Where the symbols take the elements:
z104 vu z53
z104 zi z256
z104 ni z97
z280 vu z234
z280 zi z34
z280 ni z20
z184 vu z20
z184 zi z439
z184 ni z147
z147 vu z184
z147 zi z197
z147 ni z327
z256 vu z80
z256 zi z104
z256 ni z965
z219 vu z657
z219 zi z946
z219 ni z334
z854 vu z806
z854 zi z536
z854 ni z376
z657 vu z158
z657 zi z368
z657 ni z219
z806 vu z434
z806 zi z616
z806 ni z854
z285 vu z533
z285 zi z415
z285 ni z234
z368 vu z946
z368 zi z657
z368 ni z188
z965 vu z256
z965 zi z53
z965 ni z533
z188 vu z368
z188 zi z158
z188 ni z92
z533 vu z965
z533 zi z765
z533 ni z285
z827 vu z97
z827 zi z376
z827 ni z536
z16 vu z34
z16 zi z234
z16 ni z415
z439 vu z197
z439 zi z184
z439 ni z558
z80 vu z376
z80 zi z97
z80 ni z256
z765 vu z415
z765 zi z533
z765 ni z53
z616 vu z536
z616 zi z806
z616 ni z944
z946 vu z587
z946 zi z219
z946 ni z368
z197 vu z453
z197 zi z147
z197 ni z439
z327 vu z147
z327 zi z453
z327 ni z587
z92 vu z188
z92 zi z795
z92 ni z434
z158 vu z795
z158 zi z188
z158 ni z657
z795 vu z944
z795 zi z92
z795 ni z158
z558 vu z439
z558 zi z20
z558 ni z34
z587 vu z327
z587 zi z334
z587 ni z946
z234 vu z285
z234 zi z16
z234 ni z280
z434 vu z92
z434 zi z944
z434 ni z806
z376 vu z854
z376 zi z827
z376 ni z80
z20 vu z280
z20 zi z558
z20 ni z184
z53 vu z765
z53 zi z965
z53 ni z104
z536 vu z827
z536 zi z854
z536 ni z616
z334 vu z219
z334 zi z587
z334 ni z453
z453 vu z334
z453 zi z327
z453 ni z197
z944 vu z616
z944 zi z434
z944 ni z795
z415 vu z16
z415 zi z285
z415 ni z765
z97 vu z104
z97 zi z80
z97 ni z827
z34 vu z558
z34 zi z280
z34 ni z16

In the rows, zero is written as 26.

The rows follow the links: the fewer symbols apart two elements are, the more alike their rows tend to be.

Each row is also shifted at random along 3 hidden directions that mean nothing.

Some elements, each with a row of numbers:
z80: [32,25,43,24,23,26,8,30,36,30,28,28,29,24,18,20,40,31,29,17,24,31,23,24,28,24,37,28,21,38,22,30,12,18,28,35,32,35,27,33,29]
z795: [30,27,26,25,30,30,24,20,31,24,28,40,16,24,26,23,32,28,34,42,33,22,31,29,31,30,18,17,35,30,19,34,33,38,30,30,24,26,25,24,13]
z439: [22,25,30,23,21,22,16,34,24,19,33,22,30,29,17,35,28,32,20,11,27,30,28,11,17,23,35,31,34,21,29,32,22,20,17,22,24,24,30,27,38]
z327: [29,25,24,31,25,27,39,19,24,37,13,30,25,22,37,15,23,16,30,35,12,17,23,38,36,21,26,26,17,32,25,14,21,25,32,21,33,30,22,26,24]
z188: [27,31,27,17,24,30,28,24,31,26,36,25,20,32,33,30,29,31,26,38,20,18,28,16,22,23,24,18,38,16,18,25,26,29,30,23,29,27,19,22,24]
z34: [15,21,20,32,22,20,19,30,23,18,24,24,32,25,17,28,26,25,28,4,28,32,28,25,31,29,31,34,28,25,33,32,26,27,28,28,24,21,34,26,36]
z256: [30,26,38,21,22,23,10,35,26,30,27,21,35,28,21,26,34,32,22,14,26,31,23,23,21,23,34,30,18,36,29,25,11,13,21,30,30,32,26,33,29]
z434: [24,27,22,21,24,27,16,25,16,14,28,40,23,32,24,35,33,34,18,29,24,19,33,19,22,20,26,18,47,20,32,35,27,35,22,23,24,22,24,27,31]
z53: [26,22,36,30,24,27,35,27,26,37,17,23,33,22,27,19,18,23,24,27,19,24,19,32,27,19,35,32,7,35,25,20,22,16,23,21,25,35,29,33,31]
z184: [20,20,29,34,27,33,39,21,37,34,23,32,21,20,23,14,15,21,37,30,27,23,23,38,38,24,35,28,16,30,18,22,26,29,31,23,19,29,33,25,26]
z97: [27,28,30,27,27,29,41,26,38,35,27,14,26,27,31,22,11,24,28,35,26,26,18,27,24,21,25,26,14,22,17,17,32,19,23,19,24,30,23,27,21]
z376: [30,25,29,25,27,23,9,26,33,27,26,29,23,23,22,21,42,28,33,18,29,33,31,30,30,34,21,24,27,35,28,30,20,25,35,36,33,22,21,25,18]
z536: [21,30,15,25,27,26,40,19,37,32,26,27,22,29,35,17,12,12,36,32,16,17,24,25,33,20,32,28,29,10,19,14,26,31,37,15,32,28,21,21,26]
z104: [26,24,23,28,25,25,39,24,27,36,22,10,26,22,28,21,17,19,26,30,31,27,20,35,23,31,17,28,7,28,20,18,31,20,27,25,23,23,24,19,15]
z558: [18,22,23,26,23,27,12,28,48,23,35,19,23,25,18,18,27,22,43,4,31,34,31,18,34,30,36,31,27,19,18,27,22,27,37,30,31,27,29,20,31]
z334: [33,30,37,14,27,29,11,32,32,29,35,25,22,32,29,25,39,35,27,29,27,26,25,17,21,27,27,22,30,29,17,24,16,22,25,33,33,32,18,29,20]

In each set, the symbols that take the first to the second take the third to the fourth. Give the fourth.
Answer with the element's name.
[20,16,30,35,28,24,22,27,34,23,22,20,26,19,14,19,23,25,36,12,39,36,25,27,33,33,27,31,19,34,29,30,30,26,29,32,22,20,34,22,28]
to [26,16,37,35,24,25,24,29,29,26,18,28,32,19,15,22,23,26,27,14,28,32,22,31,33,23,36,30,14,40,30,29,26,20,22,28,20,28,36,30,34]
as [27,21,44,32,24,30,29,31,32,38,20,27,33,21,18,19,20,26,27,24,23,28,17,31,31,17,42,30,10,40,23,23,23,17,22,25,22,35,34,35,33]
to z53

[30,27,30,29,25,32,38,19,24,37,16,35,25,22,32,19,24,20,25,40,13,19,22,38,32,17,29,23,15,32,26,15,22,25,26,25,29,35,22,29,26]
to [26,27,31,26,25,27,14,27,24,16,28,43,24,28,20,31,37,34,27,25,25,22,30,18,28,22,31,21,40,26,29,40,24,31,26,27,24,28,27,29,31]
as [31,25,39,22,28,34,19,21,37,28,31,45,16,28,25,23,36,32,31,41,27,19,28,28,32,24,30,14,33,33,17,32,24,31,30,30,27,34,27,30,16]
to z558

[20,27,13,23,22,20,13,28,22,16,34,15,26,31,21,29,28,27,25,8,35,33,29,16,19,34,21,32,31,18,28,30,22,26,28,30,27,13,27,20,26]
to [24,33,26,17,21,25,12,30,26,24,34,20,29,35,25,32,31,28,25,12,22,28,26,13,19,24,30,30,31,19,23,25,18,20,27,27,30,25,24,27,29]
as [29,32,21,15,21,21,10,27,13,24,30,23,32,32,32,35,35,30,14,14,18,26,28,18,17,26,28,27,33,22,29,22,16,19,24,28,33,26,21,29,31]
to z334

[32,26,43,22,27,36,22,25,28,26,28,47,19,27,23,27,35,34,26,42,24,18,24,28,29,16,31,15,36,33,25,33,23,30,21,24,24,34,25,33,24]
to [24,28,19,28,24,26,32,17,19,23,21,47,23,25,34,26,23,21,30,36,12,15,29,28,32,19,26,22,40,21,32,23,29,35,32,16,27,28,24,25,29]
as [28,19,29,32,26,28,38,20,27,30,18,33,22,17,30,19,21,23,29,37,23,22,22,39,32,24,26,21,19,34,25,19,31,26,26,22,22,31,29,26,24]
to z20

[24,29,25,20,23,25,15,35,22,22,37,17,29,30,23,34,32,32,18,16,29,31,29,12,15,28,25,29,34,19,27,28,21,23,21,30,28,20,21,24,29]
to [28,26,29,23,22,26,9,26,22,21,25,42,28,25,24,26,40,30,25,18,17,24,28,26,33,21,34,24,39,30,34,32,19,31,32,31,31,28,24,32,36]
as [27,35,14,18,23,27,31,18,28,31,26,23,20,32,43,24,25,19,30,35,12,19,29,24,25,25,20,21,33,15,21,14,22,29,35,21,37,28,13,20,23]
to z415

[35,28,28,22,29,28,19,23,17,23,25,34,21,25,30,30,39,30,20,37,24,21,26,31,24,30,18,18,33,35,30,31,24,29,22,34,29,25,21,27,17]
to [27,29,18,21,21,18,18,30,32,31,29,9,30,29,30,21,26,19,32,7,27,35,22,24,22,30,27,35,16,27,25,15,15,17,32,31,36,26,21,25,24]
as [20,16,36,35,28,30,35,26,28,28,23,34,31,19,16,22,12,24,28,25,27,27,22,31,32,21,37,28,21,26,28,29,33,28,22,19,12,29,41,31,35]
to z536

[30,29,29,24,28,30,37,19,30,37,22,25,22,26,37,17,24,22,30,44,20,19,22,33,26,23,24,21,20,27,18,17,22,23,29,25,31,34,19,24,18]
to [25,29,24,18,28,29,21,23,34,21,34,31,19,33,28,29,32,32,30,31,27,19,31,18,24,22,27,20,41,14,22,30,28,31,31,24,28,30,19,22,27]
as [23,28,25,25,25,28,44,24,27,29,27,24,27,27,31,27,11,19,23,36,20,19,23,25,23,17,24,26,24,17,22,19,31,27,26,15,24,26,24,27,27]
to z795

[25,21,24,34,27,20,33,25,17,27,9,20,35,15,24,21,22,21,18,18,23,33,23,37,27,30,19,31,11,36,34,23,28,19,26,26,24,20,28,25,28]
to [21,23,30,28,23,27,27,34,33,27,35,17,31,28,19,28,12,26,24,15,31,32,25,17,20,19,37,34,20,20,23,25,26,20,19,22,21,26,33,28,37]
as [32,31,30,23,26,32,33,22,25,35,25,26,23,29,40,27,24,27,22,42,20,16,25,26,22,20,23,19,25,24,20,18,25,25,21,21,28,31,19,28,22]
to z334

[33,27,23,22,27,30,39,20,21,36,20,25,22,24,40,21,24,22,22,44,18,20,22,36,26,25,20,20,20,30,24,18,27,24,24,24,29,30,18,23,18]
to [16,22,15,31,23,22,34,27,19,26,25,18,32,23,21,28,8,19,21,13,27,30,25,24,23,25,26,34,22,18,33,23,32,25,22,19,20,18,32,26,33]
as [22,27,15,23,26,30,34,18,45,32,31,32,18,30,32,16,19,17,42,35,21,18,32,24,36,25,29,26,35,12,15,19,25,38,41,17,29,31,24,21,23]
to z765

[19,17,27,35,30,28,38,23,29,27,21,27,20,17,22,15,15,21,37,29,34,28,24,38,34,34,24,26,19,30,21,25,31,29,29,27,17,25,35,21,16]
to [24,25,24,24,22,23,22,31,21,25,28,10,35,25,23,31,20,23,21,9,23,30,22,18,17,28,28,36,16,23,29,20,22,17,23,21,27,21,23,30,33]
as [34,31,22,17,25,23,15,24,15,23,25,27,23,28,35,30,41,25,21,27,22,24,28,30,23,32,17,24,32,29,32,24,17,25,31,34,38,28,14,27,18]
to z616

